Below is a small trained network, with its code and all its weights. Each question gives an input and a target symbol and asks what happens when units are switched off, that is, made to give their printed mean instead of their output.

import numpy as np


def w(rows, s, z=0):
    codes = np.array(rows[::2]) - 128.0
    scale = np.full(codes.shape[1], s)
    scale[-1] = z or s
    return codes * scale


def f(y):
    return np.maximum(y, 0)


def softmax(a):
    e = np.exp(a - a.max(-1, keepdims=True))
    return e / e.sum(-1, keepdims=True)


def log_softmax(a):
    a = a - a.max(-1, keepdims=True)
    return a - np.log(np.exp(a).sum(-1, keepdims=True))


def net(x, mask):
    ids = ['αβγδεζηθλμξπστφω'.index(c) for c in x.split()]
    T = len(ids)
    res = E[ids] + P[:T]
    u = 0
    for l in range(2):
        r = res
        for j in range(2):
            rows = slice(2 * j, 2 * j + 2)
            q, k, v = (r @ M[l][rows].T for M in (Q, K, V))
            z = softmax(np.where(np.tri(T) > 0, q @ k.T / 2**0.5, -1e9)) @ v
            o = O[l][rows]
            res = res + np.where(mask[u + j], z, o[:, -1]) @ o[:, :-1]
        u += 2
        y = f(res @ A[l][:, :-1].T + A[l][:, -1])
        res = res + np.where(mask[u : u + 4], y, B[l][:, -1]) @ B[l][:, :-1]
        u += 4
    return log_softmax(res[-1] @ U[:, :-1].T + U[:, -1])


Q, K, V, O, A, B = {}, {}, {}, {}, {}, {}
E = w([
[143,95,140,107,91,173,89,166,114,185],'α',
[155,76,139,32,81,152,67,121,145,94],'β',
[83,93,120,133,67,107,107,239,144,141],'γ',
[160,147,79,141,98,145,75,173,160,198],'δ',
[123,78,96,77,120,150,143,142,176,145],'ε',
[149,80,176,84,53,95,88,127,81,192],'ζ',
[175,75,114,117,144,163,71,126,96,214],'η',
[173,90,113,77,93,117,165,129,95,213],'θ',
[180,99,110,57,131,118,84,80,101,162],'λ',
[209,185,166,86,86,109,76,107,148,88],'μ',
[207,134,138,128,127,75,129,143,178,100],'ξ',
[147,111,121,195,189,90,133,194,105,166],'π',
[81,119,168,104,149,155,84,146,187,44],'σ',
[58,55,251,139,146,160,151,189,62,151],'τ',
[242,187,85,179,183,96,97,149,156,174],'φ',
[47,182,77,84,158,69,114,135,198,78],'ω',
],0.017)
P = w([
[151,43,33,233,69,142,151,52,66,54],'0',
[155,50,48,198,89,138,150,70,79,51],'1',
[155,60,64,175,95,107,142,86,90,68],'2',
[134,75,134,205,101,92,112,76,129,123],'3',
[157,71,123,159,133,113,134,124,117,107],'4',
[154,87,130,130,144,91,128,141,123,117],'5',
[124,112,199,159,145,78,88,127,154,177],'6',
[156,112,171,96,182,101,115,172,133,155],'7',
[158,131,183,68,192,87,108,189,139,164],'8',
[154,136,184,36,211,75,110,216,143,158],'9',
[131,171,245,59,205,61,73,199,175,220],'10',
[151,160,227,5,236,82,98,255,154,192],'11',
],0.0084)
Q[0] = w([
[199,200,170,201,129,93,176,168,143,79],'0.h0',
[251,21,143,159,126,52,72,198,231,119],'0.h0',
[150,248,115,141,100,222,246,157,159,76],'0.h1',
[204,57,145,113,164,210,131,170,81,92],'0.h1',
],0.02)
K[0] = w([
[104,125,91,53,45,155,85,202,157,220],'0.h0',
[139,142,207,6,236,87,101,188,173,196],'0.h0',
[93,47,42,235,37,136,102,18,92,122],'0.h1',
[105,167,217,170,154,138,148,24,190,174],'0.h1',
],0.018)
V[0] = w([
[148,35,103,81,185,166,84,50,124,176],'0.h0',
[126,138,171,137,249,37,145,39,91,64],'0.h0',
[135,235,156,147,87,177,120,147,99,90],'0.h1',
[145,78,133,129,105,92,139,145,188,127],'0.h1',
],0.013)
O[0] = w([
[50,169,210,220,37,156,67,167,190,196,185],'0.h0',
[3,151,31,28,66,90,44,135,77,113,175],'0.h0',
[156,57,110,140,210,15,96,52,163,128,12],'0.h1',
[203,162,52,42,170,164,173,161,50,47,254],'0.h1',
],0.0069,0.0078)
A[0] = w([
[157,158,134,168,137,41,114,152,170,44,142],'0.n0',
[170,40,86,96,85,112,108,151,174,185,197],'0.n1',
[176,220,91,165,175,149,160,110,123,138,124],'0.n2',
[42,88,116,128,144,116,250,146,149,168,255],'0.n3',
],0.012,0.0043)
B[0] = w([
[22,171,217,212,100,116,99,98,132,174,240],'0.n0',
[111,191,191,131,125,89,87,3,139,127,255],'0.n1',
[167,119,27,17,150,134,102,127,75,71,218],'0.n2',
[144,234,167,110,153,165,75,44,66,122,195],'0.n3',
],0.0071,0.0069)
Q[1] = w([
[39,123,118,109,149,102,117,108,94,102],'1.h0',
[215,249,113,198,165,86,18,164,53,60],'1.h0',
[133,72,20,135,125,88,135,156,192,191],'1.h1',
[148,54,73,204,177,87,104,211,184,135],'1.h1',
],0.018)
K[1] = w([
[135,183,131,168,156,94,82,176,127,54],'1.h0',
[120,144,206,5,214,102,108,206,189,186],'1.h0',
[116,108,102,211,81,108,171,108,98,51],'1.h1',
[133,69,81,162,50,188,135,43,132,110],'1.h1',
],0.02)
V[1] = w([
[49,112,108,146,197,209,100,115,186,61],'1.h0',
[176,2,164,130,70,101,37,180,95,84],'1.h0',
[139,116,203,48,72,119,142,108,156,86],'1.h1',
[75,83,187,130,172,136,167,142,40,156],'1.h1',
],0.02)
O[1] = w([
[136,190,134,42,170,176,160,82,234,82,6],'1.h0',
[181,118,101,98,188,101,2,163,123,200,59],'1.h0',
[160,110,19,140,139,148,117,63,199,149,255],'1.h1',
[171,135,156,174,96,172,40,75,95,89,98],'1.h1',
],0.0091,0.0061)
A[1] = w([
[156,47,165,109,237,92,234,157,88,118,74],'1.n0',
[247,124,123,209,155,126,105,154,156,110,3],'1.n1',
[252,137,213,200,171,156,200,164,205,174,82],'1.n2',
[254,55,191,181,234,112,194,110,124,114,245],'1.n3',
],0.014,0.0026)
B[1] = w([
[114,75,122,79,62,189,24,2,167,155,198],'1.n0',
[88,131,148,91,170,205,189,116,67,185,246],'1.n1',
[131,35,145,170,180,128,41,219,156,22,205],'1.n2',
[196,219,137,115,77,18,210,75,155,179,186],'1.n3',
],0.0099,0.013)
U = w([
[180,109,211,145,189,100,152,134,135,130,162],'α',
[126,63,170,115,194,151,130,135,138,140,46],'β',
[225,138,167,137,103,137,144,130,134,133,59],'γ',
[179,73,190,154,130,117,109,112,153,122,92],'δ',
[226,86,136,179,113,172,133,148,154,68,182],'ε',
[113,110,176,122,154,140,151,136,112,180,4],'ζ',
[122,84,204,165,150,139,103,146,142,131,102],'η',
[154,53,157,206,97,145,181,114,110,124,124],'θ',
[153,195,149,201,58,168,96,180,201,196,136],'λ',
[64,114,172,244,248,35,100,10,128,109,179],'μ',
[166,95,2,125,133,101,101,123,54,68,215],'ξ',
[163,173,210,128,110,82,91,169,74,71,162],'π',
[169,198,177,127,185,106,73,129,171,107,116],'σ',
[154,145,159,181,179,159,91,77,104,99,53],'τ',
[65,70,202,118,163,112,112,94,119,142,40],'φ',
[121,110,183,144,133,141,162,99,137,94,144],'ω',
],0.0046,0.0045)

Each question gives the input, a string of symbols that net reads in full, and the target symbol t.
The units are the heads (2 rows each of Q, K, V and O) and the neurons (one row each of A and B). Each row of codes is followed by its name. A weight is (code - 128) times the scale printed after its matrix; where a second scale follows, it is the last column's (O, A, B and U).
mask holds one flag per unit, layer by layer, with each layer's heads first. A switched-off unit (its flag False) gives its mean, the last column of its rows in O or B, instead of its output. The means were averaged over made-up inputs and are rounded, as every weight is.
A unit's drop is (log p(t) with every unit on - log p(t) with that unit switched off) / (log p(t) with every unit on - log p(t) with every unit switched off).
The circuit of an input: a set's keep is (log p(t) with only the set's units on - log p(t) with every unit switched off) / (log p(t) with every unit on - log p(t) with every unit switched off). Starting from all 12 units, units are removed one at a time, each time the one whose removal leaves the highest keep (on an exact tie, the one counted first), for as long as the keep stays at least 0.8.
units of the circuit, in order: the units of the circuit, biggest drop first
k most important neurons: the k neurons with the biggest drops, biggest first
top k neurons in layer l: the k neurons of layer l with the biggest drops, biggest first
heads that matter: for each layer, one digit per head in row order, 1 if its drop is at least 0.15 and else 0, layers parted by /
input γ ε ε σ μ π π γ μ, target γ: units of the circuit, in order : 1.n3; 0.h0
input ξ π π ξ π σ γ ξ, target γ: 3 most important neurons : 1.n3; 0.n2; 1.n0
input θ λ ζ τ η, target τ: heads that matter : 00 / 01
input β π ξ ξ σ γ ω ξ ξ ε ω α, target ω: units of the circuit, in order : 1.h0; 0.h0
input ε ξ ω λ ξ π θ π π ξ ξ ζ, target ξ: units of the circuit, in order : 1.h1; 0.h0
input π δ ω μ ξ ξ ζ μ, target ζ: units of the circuit, in order : 1.h0; 1.n1; 0.h0
input η η λ μ δ, target μ: heads that matter : 01 / 00
input γ θ ξ, target θ: units of the circuit, in order : 0.h0; 1.h0; 0.n3
input β ε θ, target θ: heads that matter : 10 / 10
input π λ π θ, target π: units of the circuit, in order : 1.h1
input φ η ξ θ ξ ξ, target ξ: units of the circuit, in order : 0.h0; 1.h1
input ζ ζ ξ π ξ μ ξ ξ ξ ξ γ η, target ξ: units of the circuit, in order : 0.h0; 0.n0; 1.h0
input λ ξ ξ π σ ξ, target σ: units of the circuit, in order : 1.h0; 0.n0
input ω θ θ ξ τ π ξ γ ε, target ξ: units of the circuit, in order : 0.h0; 0.h1; 0.n0
input ξ λ ξ ξ ξ θ, target ξ: units of the circuit, in order : 0.h0; 1.h1
input θ ξ γ, target ξ: units of the circuit, in order : 0.h0; 1.h0
input θ π λ ξ ξ μ λ π ε π, target ε: heads that matter : 10 / 10
input θ ξ ζ λ π σ α β ξ, target β: top 2 neurons in layer 1 : 1.n1; 1.n2
input ξ ξ π τ τ β ξ γ θ ζ, target θ: 3 most important neurons : 0.n2; 1.n1; 0.n3
input ξ δ θ μ λ ξ ξ ζ π, target ζ: units of the circuit, in order : 1.n1; 1.h0; 0.h0
input ξ ξ ξ σ ξ π μ ξ, target μ: 2 most important neurons : 0.n0; 0.n1
input ξ λ ε, target ξ: 2 most important neurons : 0.n3; 1.n1
input α ξ π ξ τ, target τ: most important neuron : 0.n3
input ξ ξ ξ α τ π ξ γ, target ξ: heads that matter : 10 / 00
input ξ ξ ε α θ, target θ: top neuron in layer 0 : 0.n2
